Below are the code and all the weights of a small trained network. Each question names an input and a target symbol and asks about switching units off, where a switched-off unit gives its printed mean instead of its output.

import numpy as np


def w(rows, s, z=0):
    codes = np.array(rows[::2]) - 128.0
    scale = np.full(codes.shape[1], s)
    scale[-1] = z or s
    return codes * scale


def f(y):
    return y / 2 * (1 + np.tanh(0.7978845608 * (y + 0.044715 * y**3)))


def softmax(a):
    e = np.exp(a - a.max(-1, keepdims=True))
    return e / e.sum(-1, keepdims=True)


def log_softmax(a):
    a = a - a.max(-1, keepdims=True)
    return a - np.log(np.exp(a).sum(-1, keepdims=True))


def net(x, mask):
    ids = ['ΣΨΩαδεζθλξτφ'.index(c) for c in x.split()]
    T = len(ids)
    res = E[ids] + P[:T]
    u = 0
    for l in range(2):
        q, k, v = (res @ M[l].T for M in (Q, K, V))
        z = softmax(np.where(np.tri(T) > 0, q @ k.T / 4**0.5, -1e9)) @ v
        res = res + np.where(mask[u], z, O[l][:, -1]) @ O[l][:, :-1]
        u += 1
        y = f(res @ A[l][:, :-1].T + A[l][:, -1])
        res = res + np.where(mask[u : u + 16], y, B[l][:, -1]) @ B[l][:, :-1]
        u += 16
    return log_softmax(res[-1] @ U[:, :-1].T + U[:, -1])


Q, K, V, O, A, B = {}, {}, {}, {}, {}, {}
E = w([
[213,58,109],'Σ',
[162,157,106],'Ψ',
[193,150,140],'Ω',
[197,210,70],'α',
[206,250,122],'δ',
[177,195,136],'ε',
[224,120,94],'ζ',
[158,146,161],'θ',
[183,185,131],'λ',
[248,116,161],'ξ',
[168,149,106],'τ',
[174,142,100],'φ',
],0.013)
P = w([
[59,151,161],'0',
[92,152,5],'1',
[140,123,117],'2',
[174,168,156],'3',
[81,94,106],'4',
[136,102,148],'5',
[168,161,170],'6',
[77,86,116],'7',
[136,102,146],'8',
],0.02)
Q[0] = w([
[92,130,222],'L0H0',
[117,107,166],'L0H0',
[207,134,66],'L0H0',
[101,254,43],'L0H0',
],0.0099)
K[0] = w([
[63,147,176],'L0H0',
[109,109,134],'L0H0',
[217,142,202],'L0H0',
[114,254,88],'L0H0',
],0.0085)
V[0] = w([
[155,146,107],'L0H0',
[222,175,51],'L0H0',
[102,119,148],'L0H0',
[254,207,14],'L0H0',
],0.0078)
O[0] = w([
[124,113,151,154],'L0H0',
[126,72,213,221],'L0H0',
[126,142,109,103],'L0H0',
[114,54,245,255],'L0H0',
],0.012,0.0066)
A[0] = w([
[122,101,105,196],'L0N0',
[149,187,68,20],'L0N1',
[145,86,137,30],'L0N2',
[131,112,141,64],'L0N3',
[192,109,124,51],'L0N4',
[115,118,169,44],'L0N5',
[164,150,162,86],'L0N6',
[179,130,110,122],'L0N7',
[147,89,103,133],'L0N8',
[242,197,175,84],'L0N9',
[15,147,140,202],'L0N10',
[136,139,135,76],'L0N11',
[121,112,117,25],'L0N12',
[106,216,173,104],'L0N13',
[109,223,123,175],'L0N14',
[10,173,81,3],'L0N15',
],0.013,0.0042)
B[0] = w([
[113,145,169,157],'L0N0',
[176,75,24,151],'L0N1',
[155,181,108,227],'L0N2',
[128,146,108,169],'L0N3',
[209,135,110,186],'L0N4',
[109,147,72,226],'L0N5',
[126,99,95,197],'L0N6',
[128,139,160,132],'L0N7',
[169,131,163,169],'L0N8',
[101,61,58,255],'L0N9',
[244,119,125,156],'L0N10',
[140,146,110,118],'L0N11',
[158,169,97,110],'L0N12',
[240,132,133,149],'L0N13',
[198,229,131,156],'L0N14',
[67,7,93,152],'L0N15',
],0.017,0.0068)
Q[1] = w([
[162,131,82],'L1H0',
[206,142,34],'L1H0',
[127,120,254],'L1H0',
[114,220,178],'L1H0',
],0.0088)
K[1] = w([
[146,85,166],'L1H0',
[172,37,206],'L1H0',
[142,245,75],'L1H0',
[148,138,40],'L1H0',
],0.011)
V[1] = w([
[53,222,157],'L1H0',
[151,142,110],'L1H0',
[134,87,220],'L1H0',
[69,2,94],'L1H0',
],0.0076)
O[1] = w([
[192,78,2,4],'L1H0',
[110,168,143,161],'L1H0',
[119,23,100,91],'L1H0',
[173,76,201,110],'L1H0',
],0.0078,0.019)
A[1] = w([
[100,147,112,101],'L1N0',
[88,151,78,77],'L1N1',
[153,167,145,1],'L1N2',
[164,114,115,89],'L1N3',
[152,143,188,128],'L1N4',
[120,123,139,112],'L1N5',
[108,169,142,112],'L1N6',
[152,89,150,236],'L1N7',
[91,112,112,208],'L1N8',
[118,130,66,87],'L1N9',
[8,88,145,114],'L1N10',
[112,128,167,19],'L1N11',
[121,146,123,89],'L1N12',
[152,142,173,135],'L1N13',
[158,60,177,70],'L1N14',
[95,80,65,106],'L1N15',
],0.016,0.0066)
B[1] = w([
[92,128,146,134],'L1N0',
[251,112,96,128],'L1N1',
[118,91,199,180],'L1N2',
[191,88,147,156],'L1N3',
[166,109,73,251],'L1N4',
[125,104,115,139],'L1N5',
[32,152,90,205],'L1N6',
[36,84,123,222],'L1N7',
[114,48,130,150],'L1N8',
[198,59,213,141],'L1N9',
[211,128,162,189],'L1N10',
[177,106,162,179],'L1N11',
[114,107,141,138],'L1N12',
[148,116,96,224],'L1N13',
[138,193,134,236],'L1N14',
[120,229,103,192],'L1N15',
],0.021,0.019)
U = w([
[162,58,26,253],'Σ',
[187,116,149,98],'Ψ',
[108,109,165,165],'Ω',
[138,122,151,93],'α',
[215,254,111,41],'δ',
[112,138,202,134],'ε',
[46,16,136,191],'ζ',
[125,40,203,135],'θ',
[117,128,183,121],'λ',
[90,161,88,111],'ξ',
[176,114,144,87],'τ',
[157,103,138,102],'φ',
],0.0099,0.0023)

Each question gives the input, a string of symbols that net reads in full, and the target symbol t.
The units are the heads (4 rows each of Q, K, V and O) and the neurons (one row each of A and B). Each row of codes is followed by its name. A weight is (code - 128) times the scale printed after its matrix; where a second scale follows, it is the last column's (O, A, B and U).
mask holds one flag per unit, layer by layer, with each layer's heads first. A switched-off unit (its flag False) gives its mean, the last column of its rows in O or B, instead of its output. The means were averaged over made-up inputs and are rounded, as every weight is.
A unit's drop is (log p(t) with every unit on - log p(t) with that unit switched off) / (log p(t) with every unit on - log p(t) with every unit switched off).
The circuit of an input: a set's keep is (log p(t) with only the set's units on - log p(t) with every unit switched off) / (log p(t) with every unit on - log p(t) with every unit switched off). Starting from the 12 units with the biggest drops (on a tie, the unit counted first), units are removed one at a time, each time the one whose removal leaves the highest keep (on an exact tie, the one counted first), for as long as the keep stays at least 0.8.
circuit, biggest first: the units of the circuit, biggest drop first
k most important neurons: the k neurons with the biggest drops, biggest first
k most important neurons of layer l: the k neurons of layer l with the biggest drops, biggest first
input δ Σ Σ Ω Ω, target δ: 4 most important neurons : [L0N9 L1N1 L1N10 L1N7]
input ζ Σ ζ Σ θ φ θ Ψ, target ζ: 3 most important neurons : [L0N10 L0N9 L1N15]
input ζ φ α ζ ε, target ζ: 3 most important neurons : [L0N10 L1N14 L1N15]
input Σ θ Σ ε ε, target Σ: 2 most important neurons of layer 0 : [L0N9 L0N15]
input δ θ λ Ψ λ ε θ α, target δ: circuit, biggest first : [L1N7]
input θ Σ Σ Ω Ψ, target θ: 2 most important neurons of layer 0 : [L0N15 L0N1]
input Σ λ δ Σ φ, target Σ: 2 most important neurons of layer 0 : [L0N9 L0N15]
input Σ θ Σ Ψ θ, target Σ: 2 most important neurons : [L0N9 L0N15]
input ζ Σ ξ τ ε, target ζ: 3 most important neurons of layer 0 : [L0N10 L0N9 L0N2]
input ζ θ θ Σ Ω ε Σ τ ζ, target ζ: circuit, biggest first : [L1N7 L1H0]
input ε Σ Σ θ θ, target ε: 2 most important neurons : [L0N14 L0N15]
input ζ ζ Σ Σ θ, target ζ: 2 most important neurons : [L0N10 L0N9]
input Σ θ Σ Σ Ψ Σ θ Ω, target Σ: 3 most important neurons : [L0N9 L1N14 L0N15]
input ζ Ψ θ δ Σ Σ θ δ, target ζ: circuit, biggest first : [L1N14]
input Σ Σ ε ε Σ θ θ, target ξ: 3 most important neurons : [L1N15 L0N13 L1N7]
input Σ Σ Σ Σ Σ θ Σ θ ξ, target ξ: 2 most important neurons of layer 0 : [L0N9 L0N6]
input Σ Σ θ ζ Ψ λ τ τ, target Σ: 3 most important neurons : [L0N9 L1N4 L0N15]
input θ Σ Σ Σ Σ ξ Σ Σ Ψ, target Ψ: 2 most important neurons : [L0N15 L1N15]
input λ ζ Σ Ψ Σ, target ε: 2 most important neurons : [L0N14 L0N15]
input ζ Σ Σ Σ λ, target ζ: circuit, biggest first : [L1N14]
input ε δ Ω Σ Σ Ω Σ ζ, target ε: 3 most important neurons : [L0N14 L1N6 L0N15]
input θ α Σ θ ξ ξ λ ε, target θ: 3 most important neurons : [L1N2 L0N15 L1N11]
input τ Ψ Σ ε θ ζ ζ, target ξ: 2 most important neurons : [L1N15 L1N7]
input θ θ Ω Σ τ, target θ: 3 most important neurons of layer 1 : [L1N2 L1N11 L1N10]
input ε Ψ ζ ζ λ, target ε: 2 most important neurons of layer 0 : [L0N14 L0N15]
input θ Σ θ ε λ, target θ: 4 most important neurons : [L1N2 L0N15 L1N11 L1N10]
input Σ λ θ Σ Ω Σ θ Ψ, target Σ: 4 most important neurons of layer 1 : [L1N4 L1N15 L1N14 L1N13]
input ξ ζ Σ Σ φ, target ξ: 2 most important neurons of layer 1 : [L1N7 L1N14]
input ε φ Ω ξ Σ λ Σ ε, target ε: 2 most important neurons of layer 0 : [L0N14 L0N15]
input ζ θ Σ φ Σ Σ, target Σ: most important neuron of layer 0 : [L0N4]
